Below are the code and all the weights of a small trained network. Each question names an input and a class and asks about switching units off, where a switched-off unit gives its printed mean instead of its output.

import numpy as np


def w(rows, s, z=0):
    codes = np.array(rows[::2]) - 128.0
    scale = np.full(codes.shape[1], s)
    scale[-1] = z or s
    return codes * scale


def f(y):
    return y / 2 * (1 + np.tanh(0.7978845608 * (y + 0.044715 * y**3)))


def log_softmax(a):
    a = a - a.max(-1, keepdims=True)
    return a - np.log(np.exp(a).sum(-1, keepdims=True))


def net(x, mask):
    res = np.array(x, float).reshape(1, 8) / 4 @ E
    y = f(res @ A[0][:, :-1].T + A[0][:, -1])
    res = res + np.where(mask, y, B[0][:, -1]) @ B[0][:, :-1]
    return log_softmax(res[-1] @ U[:, :-1].T + U[:, -1])


A, B = {}, {}
E = w([
[168,123,197,97,170],'x0',
[156,138,218,221,176],'x1',
[172,213,155,159,97],'x2',
[67,138,130,87,58],'x3',
[158,177,161,34,170],'x4',
[80,201,159,57,116],'x5',
[85,168,245,150,58],'x6',
[2,162,147,180,177],'x7',
],0.0081)
A[0] = w([
[77,155,113,17,218,88],'n1',
[41,86,121,113,63,142],'n2',
[197,141,119,127,56,253],'n3',
[60,108,139,81,126,127],'n4',
[143,164,131,148,107,135],'n5',
[135,205,127,162,113,124],'n6',
[162,122,186,104,102,136],'n7',
[67,76,118,121,89,77],'n8',
[138,78,161,98,204,164],'n9',
[93,133,107,11,150,137],'n10',
[131,226,80,188,111,226],'n11',
[25,96,155,85,146,94],'n12',
[144,68,24,88,136,156],'n13',
[143,90,147,167,141,51],'n14',
[173,231,129,106,82,109],'n15',
[134,137,86,165,24,247],'n16',
[160,98,212,176,156,126],'n17',
[120,73,192,142,163,193],'n18',
],0.012,0.0049)
B[0] = w([
[195,202,82,96,99,210],'n1',
[52,58,70,142,45,201],'n2',
[102,29,189,84,168,226],'n3',
[133,100,91,101,40,170],'n4',
[64,142,145,112,182,148],'n5',
[39,152,151,121,183,167],'n6',
[145,108,199,95,81,172],'n7',
[93,76,66,166,91,164],'n8',
[184,159,188,87,98,193],'n9',
[254,184,65,40,91,214],'n10',
[42,105,141,192,201,204],'n11',
[114,169,123,153,79,182],'n12',
[208,84,96,164,176,246],'n13',
[160,177,184,103,158,155],'n14',
[30,127,173,51,190,197],'n15',
[94,53,145,150,144,223],'n16',
[150,189,196,155,146,213],'n17',
[207,209,194,104,106,193],'n18',
],0.0087,0.011)
U = w([
[88,59,182,65,155,64],'0',
[186,15,74,155,169,181],'1',
[79,179,147,223,176,56],'2',
[157,130,87,9,88,41],'3',
[201,112,201,126,133,254],'4',
[79,27,69,105,2,30],'5',
],0.01,0.0046)

Each question gives the input, the list of numbers given to net, and the class t.
The units are the neurons (one row each of A and B). Each row of codes is followed by its name. A weight is (code - 128) times the scale printed after its matrix; where a second scale follows, it is the last column's (A, B and U).
mask holds one flag per neuron, in row order. A switched-off neuron (its flag False) gives its mean, the last column of its row in B, instead of its output. The means were averaged over made-up inputs and are rounded, as every weight is.
A unit's drop is (log p(t) with every unit on - log p(t) with that unit switched off) / (log p(t) with every unit on - log p(t) with every unit switched off).
The circuit of an input: a set's keep is (log p(t) with only the set's units on - log p(t) with every unit switched off) / (log p(t) with every unit on - log p(t) with every unit switched off). Starting from the 12 units with the biggest drops (on a tie, the unit counted first), units are removed one at a time, each time the one whose removal leaves the highest keep (on an exact tie, the one counted first), for as long as the keep stays at least 0.8.
circuit, biggest first: the units of the circuit, biggest drop first
top k neurons: the k neurons with the biggest drops, biggest first
drop when u is switched off: that unit's drop, to one decimal
input [0,-8,2,-1,-3,2,-7,-8], class 1: circuit, biggest first	n13
input [-1,7,3,-6,7,-1,7,3], class 2: circuit, biggest first	n6; n10
input [-5,-4,7,-3,6,-6,0,-6], class 0: circuit, biggest first	n15; n3
input [3,1,7,1,8,-8,1,-5], class 0: circuit, biggest first	n15; n3
input [-1,1,-7,-7,-2,2,4,6], class 2: top 2 neurons	n10; n3
input [-8,2,2,2,7,0,5,6], class 2: circuit, biggest first	n3; n11
input [-4,1,1,1,-7,-3,4,-6], class 0: top 2 neurons	n3; n13
input [6,2,-4,-7,4,7,-3,-2], class 3: top 2 neurons	n1; n10
input [-8,6,2,4,7,1,7,2], class 2: top 2 neurons	n3; n11
input [-5,1,-4,-4,1,-1,1,1], class 2: top 3 neurons	n10; n3; n13
input [-5,-3,5,-8,-6,0,6,-3], class 0: top 2 neurons	n3; n16
input [8,-8,-6,5,7,-6,6,8], class 3: top 2 neurons	n10; n1
input [-1,-6,1,2,1,8,6,2], class 5: top 2 neurons	n2; n4
input [5,7,-7,4,1,-2,-8,-8], class 4: circuit, biggest first	n9
input [-4,8,2,-3,6,6,-3,-1], class 2: top 2 neurons	n10; n3
input [0,3,-2,-1,7,6,-2,7], class 3: drop when n13 is switched off	0.0
input [0,-6,4,2,-2,1,-3,-8], class 1: drop when n13 is switched off	0.3
input [3,-4,7,6,-5,3,6,3], class 5: drop when n2 is switched off	1.4
